Each row has a class, written after it.
88, -355, 209, -118, -27, 92, 145, 396, 46, 292, -36, 66, 199, -356, -129, -128, -42, -622, 126, 235, 16, -13, -93, 538, 212, 185, -109, -93, 45, -96, -80, 17 => W
-147, 31, -108, -28, -448, -355, -63, 164, -175, -142, -169, 201, 271, 102, 143, 760, -148, -204, 196, -144, -219, 35, -35, -157, 690, -521, -173, 374, 8, -390, 94, 408 => L
-97, 14, -73, 81, -162, -26, 103, -67, -127, -196, -301, 33, 13, -237, -189, 298, -68, -417, 115, -143, -341, 26, 126, -226, -17, -199, 107, 227, 41, -61, -267, 3 => Z
-17, -197, 84, 124, 24, 87, -27, -125, -125, -166, -6, -43, -35, -121, -144, 233, 94, -245, 116, 41, -230, 20, 114, -240, -261, -97, 236, 70, 56, 28, -386, -71 => G
-120, -146, 205, -18, -182, -127, 1, -342, -34, -7, -138, -121, -77, -137, -102, -42, -36, -381, -98, -38, -37, 44, 98, -201, -228, 22, 308, 43, -62, -272, -245, -2 => C
-133, 140, -7, 37, -293, -71, 44, -225, 16, -70, -228, -30, 113, -130, -325, -178, -10, -200, 41, -100, -5, -249, -12, -110, -132, -190, 213, 50, -135, -85, 139, 61 => C
-40, 48, -75, 114, -3, -69, 124, 23, -111, -205, -186, 38, -30, -130, -145, 257, -66, -281, 68, -166, -213, -23, 46, -219, 18, -132, 167, 179, -3, -67, -192, 60 => L
158, 76, -29, 71, 219, -224, 130, -10, 80, 126, 65, -186, -60, -204, -405, 85, 94, -295, 146, -45, 3, -140, -40, -349, 34, -10, 773, 343, -164, -332, -193, 79 => Z
-190, -88, -30, 21, -274, -52, 126, -80, -153, -306, -222, 47, 87, -226, -16, 413, -88, -385, 96, -135, -409, 3, 56, -210, 75, -210, 8, 271, 77, -101, -246, 101 => C
-134, -89, 155, 111, -301, 143, 177, -70, -68, -121, -461, 99, 114, -173, -37, 682, -95, -377, 49, -16, -429, 14, 61, -110, 347, -374, -50, 410, 196, -111, -202, 148 => W
-207, -95, 228, 51, -287, -284, 195, -143, -181, -95, 10, -86, -46, -313, -69, 50, -88, -466, 10, 14, -248, -56, -123, -446, 6, -127, 265, 206, -128, 114, -241, 85 => C
-29, -110, 1, -122, -90, -110, 197, -57, 186, 158, -33, -1, -20, -221, -115, -94, -4, -292, -43, 81, -13, 11, 41, -66, 6, 46, 229, 105, -48, -154, -122, 74 => M
16, 266, -66, -162, -396, -104, 33, 166, -87, 82, -46, 119, -50, -13, -334, -12, 6, -51, 117, 162, -156, 38, 186, -81, 276, -236, -153, 29, -20, 72, 353, 0 => Z
-176, -122, 17, -60, -261, 1, 38, -285, 12, -72, -108, -52, -14, -147, -145, 62, -2, -267, 0, 35, -83, 56, 88, -133, -7, 113, 47, 121, 4, -135, -79, -9 => Z
-209, -57, -15, 59, 5, -164, 63, -135, -75, 53, -104, -60, 61, -212, -250, -171, 42, -296, 38, -52, -340, 84, 101, -113, -5, 317, 391, 366, -114, -222, -217, -54 => C
-137, 31, 42, -178, -397, -220, 357, -367, 138, -172, -209, -21, -109, -173, -201, 521, -194, -290, -65, 94, -506, 13, -20, -303, 322, 43, 174, 620, 191, -404, -323, 266 => C
-68, 30, -114, -81, -117, -230, 182, -141, 30, 47, 12, 25, -106, -253, -312, -221, 4, -197, -21, -23, -49, 15, 66, -179, -137, 20, 320, 123, -175, -112, -37, 42 => W
-156, -238, 60, -67, -192, -279, 114, -293, -38, -56, 74, -35, -133, -294, -150, 218, -27, -232, -17, 65, -238, 209, 64, -323, -97, 19, 322, 292, -6, -265, -452, 25 => K
-150, 94, -230, 191, 88, -128, 163, -223, -66, -234, -331, 78, -176, -88, -308, 111, -56, -370, 28, -266, -301, -68, 25, -293, -226, -81, 305, 201, -119, -80, -204, 71 => S
-218, -218, -42, -80, -122, -71, 182, -159, -8, 23, -179, -46, 0, -382, -144, -199, -41, -199, -73, -32, -231, 181, 153, -85, -116, 162, 347, 274, -113, -295, -340, 49 => G
155, 71, -284, -177, 178, -272, 112, 96, 256, 185, 192, -43, -340, -155, -192, -399, -110, -363, -84, 25, 288, -107, -48, -139, 191, 180, 441, -12, -142, -289, -22, 54 => K
0, 27, -20, -21, 50, 8, 68, -137, 125, 45, -100, -130, -66, -177, -292, -257, 121, -205, -84, -103, 49, -46, 183, -179, -202, 2, 355, -13, -86, -41, -11, -58 => M
62, 127, -173, -77, -29, -82, -112, -39, -284, -196, 105, -8, -67, 30, 1, 179, -90, 215, -27, -255, 36, 70, -26, -178, 2, -212, -169, 116, -63, 30, -146, 26 => B
-273, -140, -24, 156, -332, 35, -93, -329, -351, -421, -240, 65, -54, -28, -146, 630, -225, -505, 50, -133, -366, 67, 58, -352, -135, -242, -39, 232, 152, -16, -582, -169 => B
-22, 143, 45, 170, 13, -207, 10, -67, -183, -26, -152, 126, -110, 32, -88, 215, -83, -213, 95, 5, -85, -14, -6, -183, -27, -133, 78, 15, -64, -26, -169, 144 => G
-52, -114, -86, -81, -119, -270, 182, -59, 68, -72, -48, -63, -111, -349, -126, -52, -76, -311, -1, 71, -84, 68, -38, -174, -77, 216, 202, 129, -75, -267, -178, -18 => L
123, 590, 345, 248, -236, -129, -170, 250, -212, -259, -64, -170, 88, 65, -506, -76, 125, -290, 85, -335, -171, -461, 214, -154, -342, -618, -61, -173, -5, 418, 656, -134 => G
47, 178, -105, 101, 18, -98, 112, -40, -113, -98, -203, 12, -85, -113, -203, 70, -42, -192, 28, -172, -190, -8, 115, -208, -10, -149, 231, 234, -72, -118, -126, 53 => G
-91, -268, 35, -68, -215, -57, 138, -146, -20, -102, -124, -58, 16, -261, -159, 142, 39, -288, 25, 121, -189, 84, 30, -160, -136, 44, 135, 171, 13, -191, -275, 11 => G
106, 359, -193, 98, 63, 0, 246, 115, -60, -182, -396, 9, -54, -163, -266, 39, -40, -458, 65, -237, -238, -214, 30, -341, 15, -242, 257, 297, -105, -23, -25, 114 => W
-144, -106, -25, -17, -103, 8, 140, -152, -11, -83, -165, -72, -21, -115, -216, 154, -37, -340, -5, -41, -285, -6, -46, -197, -38, 46, 200, 302, -18, -118, -261, 25 => G
-256, -306, 323, -14, -10, 83, 70, -98, -7, 101, -196, -121, 38, -233, -184, 57, 169, -372, 19, 220, -259, 65, 135, 17, -240, 153, 202, 39, 88, -77, -288, -103 => S
12, -150, -400, -170, -26, -133, 42, -57, -11, -265, 353, -126, -316, -586, -137, -198, -80, -249, -69, 43, 35, 232, 57, -335, 99, 539, 21, 291, -88, -184, -412, -150 => M
8, -49, 227, 111, -19, 23, 85, -49, -100, 80, -215, -49, 55, -208, -105, 46, 135, -125, -35, -33, 28, 81, 144, -156, -69, -83, 108, 29, 4, -15, -65, -10 => B
-120, -66, 35, -40, -136, -71, 32, -233, -36, 31, -14, 29, 37, -99, -167, -64, 7, -279, -25, -69, -112, 113, 54, -30, -35, 148, 146, 129, -29, -181, -109, -26 => W
-55, -36, 24, 161, 1, -7, 86, 61, -184, -228, -290, -67, -15, -176, -133, 272, -109, -473, 24, -117, -214, -105, 56, -267, 15, -52, 166, 197, 53, 27, -283, -36 => C
-106, -77, 38, -110, -50, -160, 13, -277, -52, -76, 115, -129, -92, -215, -285, -352, 182, -71, -75, -70, -71, 133, 273, -194, -484, 148, 260, -20, -122, -83, -177, -8 => G
-246, -159, -30, -60, -100, -222, 96, -376, 54, -8, -20, -44, -128, -186, -247, -11, -54, -187, 33, -91, -245, 99, -51, -97, -195, 5, 316, 102, -192, -236, -135, 119 => S
-104, 131, -328, -68, 335, -440, -111, 46, -120, 377, 599, 396, -359, 87, -231, -286, -65, 342, 163, 212, 261, 368, -437, -87, 83, 686, -39, -112, -456, -158, -187, 350 => S
-106, -70, -13, -59, -101, -91, 53, -265, 28, -8, -30, -58, -144, -161, -220, -62, -15, -177, -28, -44, -114, 43, 93, -169, -194, -6, 217, 41, -78, -97, -110, -11 => B
-104, -138, -67, -92, -263, -165, 23, -344, -4, -59, 136, -35, -141, -267, -144, -1, -116, -285, 9, -74, -196, 69, -100, -264, 29, 26, 160, 195, -83, -132, -214, -3 => B
-154, 54, 46, 115, 33, -128, 165, -248, -47, -75, -131, -33, -78, 21, -280, -96, -113, -412, -22, -92, -306, -149, -93, -160, -30, 96, 470, 310, -81, -71, -224, 29 => K
-113, -37, 44, 2, -175, -108, 91, -184, -19, -70, -105, -59, -37, -186, -186, 2, -40, -261, -44, -17, -77, -6, 42, -194, -55, 53, 138, 189, -41, -162, -123, 33 => B
-677, -81, 85, -395, -791, -208, -308, -680, 5, -216, 253, -64, -121, 4, 899, -169, -499, 702, -136, 399, 131, 278, -586, -165, 324, -107, -444, -78, -282, -398, -178, 480 => C
255, 31, -325, -50, -175, -9, 211, -154, -118, -251, 230, -85, -98, -634, -211, -153, -155, -268, 20, -370, -159, 91, 59, -286, -165, -50, 166, 528, -143, -95, -436, -246 => X
-12, 30, 9, 147, 141, -270, -140, -209, -168, -250, 464, -81, 52, -31, -282, 33, 201, -86, 106, -16, -137, 9, 62, -145, 126, 380, 162, 430, 63, -115, -292, -13 => K
-107, -177, 107, 113, -24, 42, -23, -111, -178, -253, -103, 32, 74, -87, -92, 315, 4, -385, 71, -199, -285, 69, 215, -95, -134, -155, 88, 85, 134, -18, -346, 17 => K
-79, -8, 55, 255, 153, -44, 250, -135, 43, -46, -724, -100, 121, -193, -280, -219, 55, -469, -27, -367, -338, -178, 264, 137, -329, -380, 524, 34, -94, -55, -23, 1 => X
93, -244, -21, 83, 99, -16, 75, 165, -309, -381, 113, -243, -87, -462, 113, -395, 0, -270, -99, 32, 131, -86, 99, -269, -227, 252, 187, 164, -131, 109, -366, -214 => X
13, 73, -64, 82, 37, -78, 139, 16, -66, -83, -221, -30, -88, -159, -101, 92, -85, -295, -13, -198, -157, 3, 73, -159, 24, -41, 182, 220, -54, -107, -108, 29 => Z
151, 128, 175, -33, 123, 176, 228, -3, -43, -131, -36, -280, -52, 133, -354, 72, -31, -357, -106, -89, -294, -152, 59, -11, -43, -200, 262, 489, 91, -34, -383, -90 => B
-156, -13, 81, -35, -139, -217, -36, -279, -30, -4, 8, -23, -60, -11, -156, 121, -34, -202, -2, 0, -102, 82, -22, -158, 75, -2, 227, 135, -94, -277, -140, 142 => M
-197, -257, 51, -94, -355, -37, 186, -812, 190, -115, -6, -123, -255, -248, -214, 362, 116, -209, 27, 235, -285, 276, 109, -440, -40, -8, 254, 260, 30, -291, -315, 11 => X
58, 83, -128, 174, 116, -25, 146, 120, -159, -62, -18, 165, -158, -218, -283, -172, -17, -548, -150, -276, 84, -112, 260, -436, -118, 281, 243, 144, 60, 205, -257, -138 => S
-67, 7, -102, -96, -131, -144, 171, -206, 96, 29, 1, 40, -130, -311, -231, -122, -70, -233, -59, -33, -76, 98, 47, -219, -33, 188, 227, 164, -82, -171, -190, 56 => M
-86, -51, -78, -103, -122, -141, 126, -192, 63, 50, 105, 29, -83, -202, -298, 35, -20, -175, 2, 15, -77, 55, -51, -200, 45, 190, 251, 225, -99, -187, -145, 91 => M
-135, 84, -101, -26, 98, -198, -24, -159, -128, 105, 257, -59, -43, -36, -72, -620, 67, 161, -77, 38, 215, 21, -57, 73, 42, 351, 215, 100, -266, -100, 1, -27 => G
48, -149, 132, -45, 110, -6, -79, 213, -64, -20, 339, -172, 120, -126, 37, 51, 104, -143, 33, 59, 258, -134, -40, 51, 113, 209, 65, 89, 61, -75, -104, -34 => Z
82, 119, -180, 208, 608, 135, 68, 89, 51, 222, -281, -30, 43, 213, -509, -527, 300, -253, -54, -540, -121, -119, 650, 268, -291, 34, 654, 130, -206, -46, 229, -90 => L
-122, 43, -255, -59, -281, -359, 400, 100, -7, -238, -218, 181, -174, -546, -312, 233, -273, -605, -10, -269, -322, -4, -6, -323, 80, 61, 108, 195, 5, -160, -104, 224 => G
2, -49, -69, -42, -6, -116, -4, 1, -17, 100, 93, 10, 19, -136, -129, 28, 17, -63, 48, -64, -78, 73, 35, -54, 110, 130, 56, 192, -53, -111, -21, 25 => B
-206, 177, 91, 150, 81, -304, -16, -290, -251, -7, 1, 2, -93, 146, -302, -237, 7, -254, -112, -250, 131, 138, 119, -14, -86, 205, 277, 87, -233, -337, -18, 52 => S
-374, -301, 14, -44, -375, 166, 126, -442, -68, -52, 0, 71, -14, -489, -363, 36, 52, -207, -45, -75, -456, 343, 404, -270, -218, 51, 310, 342, 61, -33, -477, -180 => W
-121, -14, 40, -17, -152, -179, 12, -299, -23, 52, -13, 9, -85, -92, -296, -48, -39, -283, 16, -75, -77, 77, 7, -147, -99, 70, 197, 103, -143, -190, -72, 55 => K
-180, -31, 29, -25, -22, -24, 154, -182, 62, 130, -239, 36, 106, 34, -178, 67, 12, -218, 2, -21, -95, 33, 21, 15, -18, 128, 233, 136, -22, -231, -113, 81 => X
-113, 49, -381, 38, -156, -251, 32, 86, -114, -458, -206, 122, -88, -177, -59, 433, -213, -364, 158, -294, -425, 39, -112, -406, 115, -263, -9, 174, -61, -186, -185, 293 => G
350, 43, 291, 29, 80, -182, 101, 535, -81, -5, 169, -190, 122, -34, 61, -18, 108, 125, -61, 314, 433, -315, -110, 23, -42, 199, -46, -17, 50, 108, 406, -135 => W
-66, 57, -114, 127, -1, -67, 181, -115, -172, -226, -141, 56, -44, -202, -191, 69, -28, -278, 58, -148, -244, 61, 133, -263, -77, -23, 285, 217, -18, -55, -330, -45 => L
-174, -153, 47, 3, 1, 64, -92, -35, -34, -55, -49, -94, 122, 29, 48, 102, 41, -130, -5, 91, 40, -13, 76, -5, -49, 11, 33, 96, 90, -108, -268, -87 => S
-70, -53, -59, -51, -37, -218, 67, -112, 2, -30, -6, 58, -18, -205, 88, 84, -74, -134, 39, -202, -130, 114, -30, 13, 159, -131, 140, 56, -130, -264, -27, 249 => M
-99, 209, -179, 37, -307, -80, 68, -325, 8, -260, -282, -6, -26, -252, -162, 89, -115, -280, 96, -259, -315, -95, -54, -321, 10, -338, 38, 194, -74, -78, -7, 100 => B
-288, -227, -222, -50, -219, -255, 148, -237, -77, -234, -144, 106, -158, -221, 313, 367, -314, -251, -28, -129, -489, 223, -215, -241, 183, -14, 30, 371, -40, -285, -451, 184 => G
